Below are the code and all the weights of a small trained network. Each question names an input and a class and asks about switching units off, where a switched-off unit gives its printed mean instead of its output.

import numpy as np


def w(rows, s, z=0):
    codes = np.array(rows[::2]) - 128.0
    scale = np.full(codes.shape[1], s)
    scale[-1] = z or s
    return codes * scale


def f(y):
    return y / 2 * (1 + np.tanh(0.7978845608 * (y + 0.044715 * y**3)))


def log_softmax(a):
    a = a - a.max(-1, keepdims=True)
    return a - np.log(np.exp(a).sum(-1, keepdims=True))


def net(x, mask):
    res = np.array(x, float).reshape(1, 6) / 4 @ E
    y = f(res @ A[0][:, :-1].T + A[0][:, -1])
    res = res + np.where(mask, y, B[0][:, -1]) @ B[0][:, :-1]
    return log_softmax(res[-1] @ U[:, :-1].T + U[:, -1])


A, B = {}, {}
E = w([
[188,115,79,228,158,51],'x0',
[71,254,52,105,128,86],'x1',
[117,144,91,223,5,198],'x2',
[246,135,45,72,127,174],'x3',
[128,126,126,126,125,127],'x4',
[133,132,134,131,124,128],'x5',
],0.0067)
A[0] = w([
[73,196,53,124,138,127,82],'n1',
[121,130,105,192,37,164,35],'n2',
[207,148,78,79,116,181,23],'n3',
[113,248,66,98,114,123,84],'n4',
[175,54,196,121,114,151,147],'n5',
[180,25,163,171,164,161,132],'n6',
[52,112,173,166,153,76,109],'n7',
[191,148,102,82,105,151,3],'n8',
[221,147,58,89,114,165,81],'n9',
[149,104,141,85,230,45,94],'n10',
[100,231,106,115,136,94,130],'n11',
[81,133,165,36,64,213,25],'n12',
[36,122,190,169,68,55,90],'n13',
[229,115,71,64,117,161,140],'n14',
[70,156,190,16,99,233,76],'n15',
[124,254,148,97,143,78,235],'n16',
[220,169,92,75,116,163,143],'n17',
[129,25,157,128,144,229,106],'n18',
[175,114,85,233,136,64,38],'n19',
[131,133,118,200,39,177,78],'n20',
[178,55,181,152,146,175,109],'n21',
[137,120,182,56,217,84,56],'n22',
[118,139,111,193,55,197,56],'n23',
],0.0074,0.0053)
B[0] = w([
[114,113,179,94,72,95,177],'n1',
[153,183,138,11,184,142,173],'n2',
[109,141,176,131,176,117,159],'n3',
[99,113,162,105,78,101,203],'n4',
[109,126,140,111,65,103,189],'n5',
[111,135,157,120,63,95,201],'n6',
[122,154,167,156,157,149,173],'n7',
[118,158,188,108,191,90,129],'n8',
[77,125,188,175,179,120,190],'n9',
[150,204,106,73,121,168,199],'n10',
[123,107,163,118,69,101,198],'n11',
[176,179,86,155,175,59,166],'n12',
[99,147,202,167,186,151,190],'n13',
[92,140,188,179,142,143,220],'n14',
[178,154,53,205,146,76,199],'n15',
[118,123,132,137,73,140,253],'n16',
[106,124,178,166,141,144,207],'n17',
[119,145,151,130,89,93,184],'n18',
[183,198,90,119,151,80,167],'n19',
[160,178,143,63,129,153,195],'n20',
[103,148,151,111,82,100,178],'n21',
[162,182,135,69,132,186,182],'n22',
[151,179,137,62,145,156,181],'n23',
],0.011,0.0061)
U = w([
[163,182,136,33,123,219,81],'0',
[127,128,122,147,98,153,249],'1',
[102,122,160,101,33,80,39],'2',
[79,138,190,180,181,168,70],'3',
[198,163,73,168,144,49,120],'4',
[129,118,121,134,93,185,221],'5',
[116,25,35,114,118,211,111],'6',
[133,8,59,98,199,170,76],'7',
],0.011,0.014)

Each question gives the input, the list of numbers given to net, and the class t.
The units are the neurons (one row each of A and B). Each row of codes is followed by its name. A weight is (code - 128) times the scale printed after its matrix; where a second scale follows, it is the last column's (A, B and U).
mask holds one flag per neuron, in row order. A switched-off neuron (its flag False) gives its mean, the last column of its row in B, instead of its output. The means were averaged over made-up inputs and are rounded, as every weight is.
A unit's drop is (log p(t) with every unit on - log p(t) with that unit switched off) / (log p(t) with every unit on - log p(t) with every unit switched off).
The circuit of an input: a set's keep is (log p(t) with only the set's units on - log p(t) with every unit switched off) / (log p(t) with every unit on - log p(t) with every unit switched off). Starting from the 12 units with the biggest drops (on a tie, the unit counted first), units are removed one at a time, each time the one whose removal leaves the highest keep (on an exact tie, the one counted first), for as long as the keep stays at least 0.8.
circuit, biggest first: the units of the circuit, biggest drop first
unit that matters most: the unit with the biggest drop
k most important neurons: the k neurons with the biggest drops, biggest first
input [6,-3,5,3,-2,-1], class 4: unit that matters most -> n19
input [6,-6,7,-3,6,3], class 0: 2 most important neurons -> [n2 n20]
input [-6,-2,-3,1,-1,-5], class 4: 2 most important neurons -> [n15 n12]
input [-1,-6,-1,7,-1,6], class 3: 2 most important neurons -> [n14 n9]
input [8,2,8,-2,-1,-1], class 0: circuit, biggest first -> [n2 n20]
input [1,3,2,-8,3,5], class 3: 2 most important neurons -> [n13 n7]
input [8,-7,8,0,-3,-1], class 0: 2 most important neurons -> [n2 n20]
input [-6,2,0,3,-5,4], class 4: circuit, biggest first -> [n15 n12]
input [1,-8,1,7,-8,4], class 2: circuit, biggest first -> [n6 n5]
input [-5,-2,3,3,-2,0], class 4: circuit, biggest first -> [n15 n12 n16]
input [-5,-4,-7,8,2,-7], class 3: circuit, biggest first -> [n14 n9]
input [8,1,3,-8,-3,-7], class 3: 3 most important neurons -> [n13 n7 n15]
input [-3,1,-7,-5,-7,7], class 0: 2 most important neurons -> [n22 n10]
input [3,-8,5,-8,1,2], class 2: circuit, biggest first -> [n6]
input [5,1,-6,-5,0,2], class 0: circuit, biggest first -> [n10 n22]
input [-2,8,4,4,-8,-1], class 2: circuit, biggest first -> [n4 n1]
input [8,8,6,-7,-2,-2], class 2: 2 most important neurons -> [n1 n11]
input [3,-4,-8,0,-5,1], class 0: 2 most important neurons -> [n10 n22]
input [-6,-1,-5,6,-1,3], class 3: circuit, biggest first -> [n14 n17 n9]
input [-5,4,8,0,4,-4], class 0: 3 most important neurons -> [n2 n23 n20]
input [-1,2,6,-7,-7,-3], class 3: circuit, biggest first -> [n13]
input [5,-3,1,-1,0,3], class 4: circuit, biggest first -> [n19 n16]
input [8,-6,8,-4,0,-3], class 0: 3 most important neurons -> [n2 n20 n23]
input [-1,-8,-7,-1,-6,-4], class 2: 2 most important neurons -> [n6 n5]
input [5,-7,-8,-2,5,-8], class 0: 2 most important neurons -> [n10 n22]
input [-7,1,-5,1,-2,-5], class 4: 2 most important neurons -> [n15 n12]
input [5,8,7,-4,-2,3], class 2: circuit, biggest first -> [n1]
